Here is a tiny trained network, its code and every weight. The questions are about switching its units off for an input and a class, where a switched-off unit gives its printed mean instead of its output.

import numpy as np


def w(rows, s, z=0):
    codes = np.array(rows[::2]) - 128.0
    scale = np.full(codes.shape[1], s)
    scale[-1] = z or s
    return codes * scale


def f(y):
    return np.maximum(y, 0)


def log_softmax(a):
    a = a - a.max(-1, keepdims=True)
    return a - np.log(np.exp(a).sum(-1, keepdims=True))


def net(x, mask):
    res = np.array(x, float).reshape(1, 3) / 4 @ E
    y = f(res @ A[0][:, :-1].T + A[0][:, -1])
    res = res + np.where(mask, y, B[0][:, -1]) @ B[0][:, :-1]
    return log_softmax(res[-1] @ U[:, :-1].T + U[:, -1])


A, B = {}, {}
E = w([
[96,101,203,133,59,192,108,115,134],'x0',
[209,93,112,79,121,156,48,89,193],'x1',
[163,160,173,134,5,32,161,87,88],'x2',
],0.015)
A[0] = w([
[177,193,110,169,180,79,158,146,123,233],'n1',
[165,42,123,79,133,126,102,103,153,90],'n2',
[186,146,53,90,142,97,139,124,102,156],'n3',
[104,130,149,77,99,69,113,126,84,62],'n4',
[112,48,132,169,212,189,115,131,121,55],'n5',
[97,158,72,118,163,166,148,131,160,66],'n6',
[153,164,138,122,92,70,71,140,150,106],'n7',
[114,193,161,205,168,130,175,193,36,116],'n8',
[110,111,134,164,59,82,134,35,145,252],'n9',
[185,213,152,155,90,81,193,104,99,51],'n10',
[52,113,194,159,60,155,109,115,154,231],'n11',
[56,120,87,130,182,179,125,202,185,195],'n12',
[107,84,163,151,106,211,139,146,129,167],'n13',
[7,130,112,185,119,138,205,146,71,66],'n14',
[188,64,102,130,91,122,92,122,206,207],'n15',
[182,154,61,165,189,68,136,158,91,127],'n16',
[168,191,120,95,101,115,105,117,147,39],'n17',
],0.011,0.0037)
B[0] = w([
[163,122,165,152,122,237,105,146,61,222],'n1',
[90,137,145,192,159,147,85,142,215,207],'n2',
[150,201,219,172,145,215,88,139,115,205],'n3',
[79,74,53,91,124,142,57,121,64,183],'n4',
[80,102,175,59,161,80,69,115,76,222],'n5',
[137,89,121,62,129,83,51,58,89,186],'n6',
[69,78,96,92,177,148,73,89,125,187],'n7',
[55,59,76,145,185,236,91,112,199,239],'n8',
[165,51,121,111,189,168,53,143,57,239],'n9',
[88,38,93,68,180,80,44,83,105,242],'n10',
[153,171,133,189,107,181,78,168,72,227],'n11',
[104,36,118,64,192,135,74,98,53,250],'n12',
[126,125,213,155,92,131,84,161,54,201],'n13',
[122,115,112,130,197,197,101,63,225,242],'n14',
[109,114,96,160,254,191,135,104,163,237],'n15',
[130,159,198,143,49,205,93,188,53,228],'n16',
[44,82,98,93,193,118,87,129,147,168],'n17',
],0.0079,0.015)
U = w([
[63,55,67,27,163,33,71,123,19,25],'0',
[100,112,70,141,196,193,96,88,220,153],'1',
[129,164,215,159,94,199,71,184,2,192],'2',
[151,73,137,172,197,152,137,124,28,246],'3',
[162,250,137,155,73,43,199,108,160,4],'4',
[170,195,67,177,55,75,163,171,249,4],'5',
[128,206,108,253,112,34,199,75,158,4],'6',
[214,173,80,177,82,89,236,2,59,4],'7',
],0.0077,0.0037)

Each question gives the input, the list of numbers given to net, and the class t.
The units are the neurons (one row each of A and B). Each row of codes is followed by its name. A weight is (code - 128) times the scale printed after its matrix; where a second scale follows, it is the last column's (A, B and U).
mask holds one flag per neuron, in row order. A switched-off neuron (its flag False) gives its mean, the last column of its row in B, instead of its output. The means were averaged over made-up inputs and are rounded, as every weight is.
A unit's drop is (log p(t) with every unit on - log p(t) with that unit switched off) / (log p(t) with every unit on - log p(t) with every unit switched off).
The circuit of an input: a set's keep is (log p(t) with only the set's units on - log p(t) with every unit switched off) / (log p(t) with every unit on - log p(t) with every unit switched off). Starting from the 12 units with the biggest drops (on a tie, the unit counted first), units are removed one at a time, each time the one whose removal leaves the highest keep (on an exact tie, the one counted first), for as long as the keep stays at least 0.8.
circuit, biggest first: the units of the circuit, biggest drop first
unit that matters most: the unit with the biggest drop
top k neurons: the k neurons with the biggest drops, biggest first
drop when u is switched off: that unit's drop, to one decimal
input [7,-7,-1], class 1: top 4 neurons : [n14, n8, n16, n1]
input [4,2,-4], class 0: unit that matters most : n16
input [6,-7,-4], class 1: top 3 neurons : [n14, n8, n16]
input [5,-4,5], class 0: top 2 neurons : [n10, n16]
input [7,-8,-7], class 1: top 3 neurons : [n14, n8, n10]
input [6,7,4], class 1: top 4 neurons : [n15, n16, n2, n1]
input [-8,-8,-1], class 1: top 2 neurons : [n8, n14]
input [6,3,-4], class 2: top 2 neurons : [n13, n10]
input [-6,-2,5], class 2: top 4 neurons : [n16, n1, n3, n12]
input [7,-8,8], class 0: top 2 neurons : [n10, n4]
input [2,-4,-5], class 0: top 2 neurons : [n12, n5]
input [5,5,-7], class 0: top 2 neurons : [n5, n12]
input [-7,-2,-4], class 2: drop when n16 is switched off : 0.3
input [-6,5,-1], class 2: drop when n14 is switched off : 0.4
input [2,-7,-7], class 0: circuit, biggest first : [n12]
input [5,-5,2], class 1: drop when n11 is switched off : -0.1
